Here is a tiny trained network, its code and every weight. The questions are about switching its units off for an input and a class, where a switched-off unit gives its printed mean instead of its output.

import numpy as np


def w(rows, s, z=0):
    codes = np.array(rows[::2]) - 128.0
    scale = np.full(codes.shape[1], s)
    scale[-1] = z or s
    return codes * scale


def f(y):
    return y / 2 * (1 + np.tanh(0.7978845608 * (y + 0.044715 * y**3)))


def log_softmax(a):
    a = a - a.max(-1, keepdims=True)
    return a - np.log(np.exp(a).sum(-1, keepdims=True))


def net(x, mask):
    res = np.array(x, float).reshape(1, 7) / 4 @ E
    y = f(res @ A[0][:, :-1].T + A[0][:, -1])
    res = res + np.where(mask, y, B[0][:, -1]) @ B[0][:, :-1]
    return log_softmax(res[-1] @ U[:, :-1].T + U[:, -1])


A, B = {}, {}
E = w([
[254,34,204],'x0',
[125,128,130],'x1',
[129,125,128],'x2',
[129,127,127],'x3',
[61,75,198],'x4',
[121,120,133],'x5',
[129,130,133],'x6',
],0.0063)
A[0] = w([
[191,172,35,110],'neuron 0',
[215,22,186,159],'neuron 1',
[220,206,33,138],'neuron 2',
[208,56,139,130],'neuron 3',
[85,82,151,244],'neuron 4',
[54,135,44,66],'neuron 5',
[254,90,181,99],'neuron 6',
[61,189,41,80],'neuron 7',
[60,102,223,254],'neuron 8',
[57,206,88,98],'neuron 9',
],0.0065,0.0032)
B[0] = w([
[118,54,129,160],'neuron 0',
[60,177,135,253],'neuron 1',
[157,4,104,193],'neuron 2',
[66,212,154,195],'neuron 3',
[200,105,60,198],'neuron 4',
[98,172,253,157],'neuron 5',
[16,167,186,220],'neuron 6',
[108,131,204,188],'neuron 7',
[223,62,20,224],'neuron 8',
[150,117,214,185],'neuron 9',
],0.0061,0.0039)
U = w([
[147,112,72,234],'0',
[66,171,254,2],'1',
[202,114,76,148],'2',
[185,17,60,107],'3',
],0.0081,0.0033)

Each question gives the input, the list of numbers given to net, and the class t.
The units are the neurons (one row each of A and B). Each row of codes is followed by its name. A weight is (code - 128) times the scale printed after its matrix; where a second scale follows, it is the last column's (A, B and U).
mask holds one flag per neuron, in row order. A switched-off neuron (its flag False) gives its mean, the last column of its row in B, instead of its output. The means were averaged over made-up inputs and are rounded, as every weight is.
A unit's drop is (log p(t) with every unit on - log p(t) with that unit switched off) / (log p(t) with every unit on - log p(t) with every unit switched off).
The circuit of an input: a set's keep is (log p(t) with only the set's units on - log p(t) with every unit switched off) / (log p(t) with every unit on - log p(t) with every unit switched off). Starting from all 10 units, units are removed one at a time, each time the one whose removal leaves the highest keep (on an exact tie, the one counted first), for as long as the keep stays at least 0.8.
units of the circuit, in order: the units of the circuit, biggest drop first
unit that matters most: the unit with the biggest drop
k most important neurons: the k neurons with the biggest drops, biggest first
drop when u is switched off: that unit's drop, to one decimal
input [7,8,3,-4,-6,-7,-1], class 1: units of the circuit, in order => [neuron 6; neuron 8]
input [-8,6,4,-5,-2,6,-8], class 1: unit that matters most => neuron 5
input [-7,3,-5,6,-4,-1,2], class 1: 2 most important neurons => [neuron 5; neuron 7]
input [-7,-2,2,-3,-3,7,-1], class 1: 2 most important neurons => [neuron 5; neuron 7]
input [8,5,-6,-4,-3,-3,2], class 1: units of the circuit, in order => [neuron 6; neuron 3]
input [8,-8,1,-3,5,-4,0], class 1: 2 most important neurons => [neuron 6; neuron 1]
input [7,-1,6,2,3,1,5], class 1: 3 most important neurons => [neuron 6; neuron 1; neuron 3]
input [8,7,3,5,2,6,0], class 1: units of the circuit, in order => [neuron 6; neuron 1]
input [-6,-5,5,-8,8,-4,4], class 3: drop when neuron 5 is switched off => -0.2
input [-3,4,2,4,6,-1,-1], class 3: drop when neuron 6 is switched off => 0.2
input [-7,-6,-4,7,-6,5,-8], class 1: drop when neuron 5 is switched off => 0.5
